x =
-15	-29	-8	13	-44	-41	63	1	-11	45	-24	-29	5
11	-8	74	-35	29	16	18	44	-6	-24	-57	17	-27
8	17	75	-34	15	-12	27	-8	27	-21	-10	-17	-31
21	38	-21	-23	-13	-12	27	-1	12	-16	4	-15	8
-43	22	-12	-24	-40	28	5	-26	39	-4	16	33	-54
-46	45	32	34	-18	7	16	-12	-3	-22	28	11	29
-14	13	-6	16	-7	-35	-26	64	-19	20	-8	6	-15
-21	-7	-13	-40	30	-13	26	55	-31	-19	36	42	-5
-35	-8	-3	1	75	-34	-8	9	41	-36	29	-52	50
14	-57	2	-1	-46	11	-7	2	27	-45	17	-32	13
-24	-22	44	17	11	12	-33	24	-30	17	37	-44	-13
Rows and columns are numbered from 0.
The entry just right of the centre entry -> -12
Report the entry in row 1 and column 0.
Answer: 11
The entry at row 0, column 0: -15
The entry in row 2 and column 0: 8
Report the entry in row 0 and column 1.
Answer: -29
The entry at row 0, column 2 is -8
The entry directly below -10 -> 4
The entry just left of -27 -> 17
The entry directly below -27 is -31
Report the entry in the top-right corner.
Answer: 5
The entry just left of -18 is 34
The entry in the bottom-right corner -> -13
Report the entry directly below -16.
Answer: -4
Report the entry just left of 42.
Answer: 36
Report the entry directly above 20.
Answer: -22
Report the entry directly above 39.
Answer: 12
Report the entry in row 2 and column 1.
Answer: 17
The entry in row 1 and column 1 is -8

[[6967 5658 6611 1153 6256 2983 4885]
 [6158 4514 8065 1516 5174 5671 2954]
 [5147 3899 8344 2508 4315 6517 2346]
 [6808 5118 7444 1048 5865 4427 3831]
 [4007 3374 8275 3869 3381 6702 2124]
 [2285 2771 5953 7619 2104 3847 3406]
 [3006 2978 7768 5329 2650 6245 2252]
 [2398 2763 6941 6656 2177 5242 2733]]
Counting starts at 0.
Find the entry directly below 2650.
A: 2177
The entry just left of 2346 -> 6517
The entry at row 0, column 0: 6967
Find the entry in the bottom-right corner.
A: 2733
Find the entry at row 0, column 2.
A: 6611
The entry in row 2 and column 2: 8344
The entry just left of the smallest entry -> 7444
Find the entry just left of 2763.
A: 2398
The entry just right of 2177 -> 5242
Find the entry directly below 4427.
A: 6702
The entry at row 2, column 0: 5147
The entry at row 2, column 1: 3899
The entry in row 1 and column 2 -> 8065
Find the entry just right of 4427.
A: 3831
Find the entry just right of the smallest entry.
A: 5865
The entry directly above the smallest entry -> 2508
The entry directly below 6256 -> 5174
Find the entry in row 1 and column 0.
A: 6158
The entry directly below 5329 is 6656
The entry in row 0 and column 1 -> 5658
Find the top entry of the column that holds the smallest entry.
A: 1153
The entry directly below 3869 -> 7619
Find the entry directly below the smallest entry.
A: 3869
Find the entry just right of 7444.
A: 1048

Questions about the matrix below. Counting starts at 0.
1) Read off the entry in row 2 and column 2.
2) Read off the top-left entry.
3) Read off the smallest entry.
4) Read off the entry in the bottom-left corner.
5) Read off the entry in the bottom-right corner.
6) Read off the entry just left of -57.
7) Read off the entry at row 0, column 1.
8) Read off the entry directly below the smallest entry.
[[ 57  43  32  48 -90]
 [-19 -29 -33 -59  66]
 [ 17  54  65 -13 -32]
 [ 52  44  39 -63  42]
 [-15   4  12  60 -53]
 [ -6 -37 -49  60 -61]
 [-44   9  35  -4  69]
 [-43 -29 -20  69 -57]
 [-35 -13  -1  -3  -7]]
1) 65
2) 57
3) -90
4) -35
5) -7
6) 69
7) 43
8) 66

[[ 76  16   7  -7  -2]
 [ -2   8 -23 -37 -11]
 [  9 -14 -18  -1   8]
 [  1  23  44  20 -18]
 [ -1 -15 -41 -25  19]
 [ -1  13 -22 -41 -17]
 [  1 -12 -32 -17   8]
 [ -1  26  12 -24 -42]
 [  6 -16 -13   4   5]
 [ -3  -5 -12   4  26]
 [  3  35  44   8 -35]
 [  2  28   5 -13  -7]
 [  1   2  14   4 -21]]
Read off the largest entry in the last column.
26
Read off the entry just right of the largest entry.
16
The smallest entry is -42
The centre entry is -32
The second entry on the main diagonal is 8
The entry just right of 7: -7
Read off the 3rd entry on the main diagonal.
-18
Read off the first entry on the diagonal from the top-right corner.
-2
The entry in the bottom-right corner: -21
Read off the entry directly above the smallest entry.
8
Read off the top entry of the column that holds the largest entry.
76
Read off the largest entry in the last row.
14
Read off the entry just left of -16.
6
The fourth entry from the end, reading row by row -> 2
Read off the smallest entry in the first column.
-3
Read off the entry directly above the centre entry.
-22
The bottom entry of the column that holds the largest entry: 1
The entry directly below -3: 3
The entry directly below -15 -> 13
The 2nd entry from the end, reading row by row is 4
Read off the entry directly below the centre entry.
12
Read off the entry just right of -23.
-37
Read off the entry just left of the centre entry.
-12
Read off the entry just right of 20.
-18
The entry just right of the centre entry -> -17
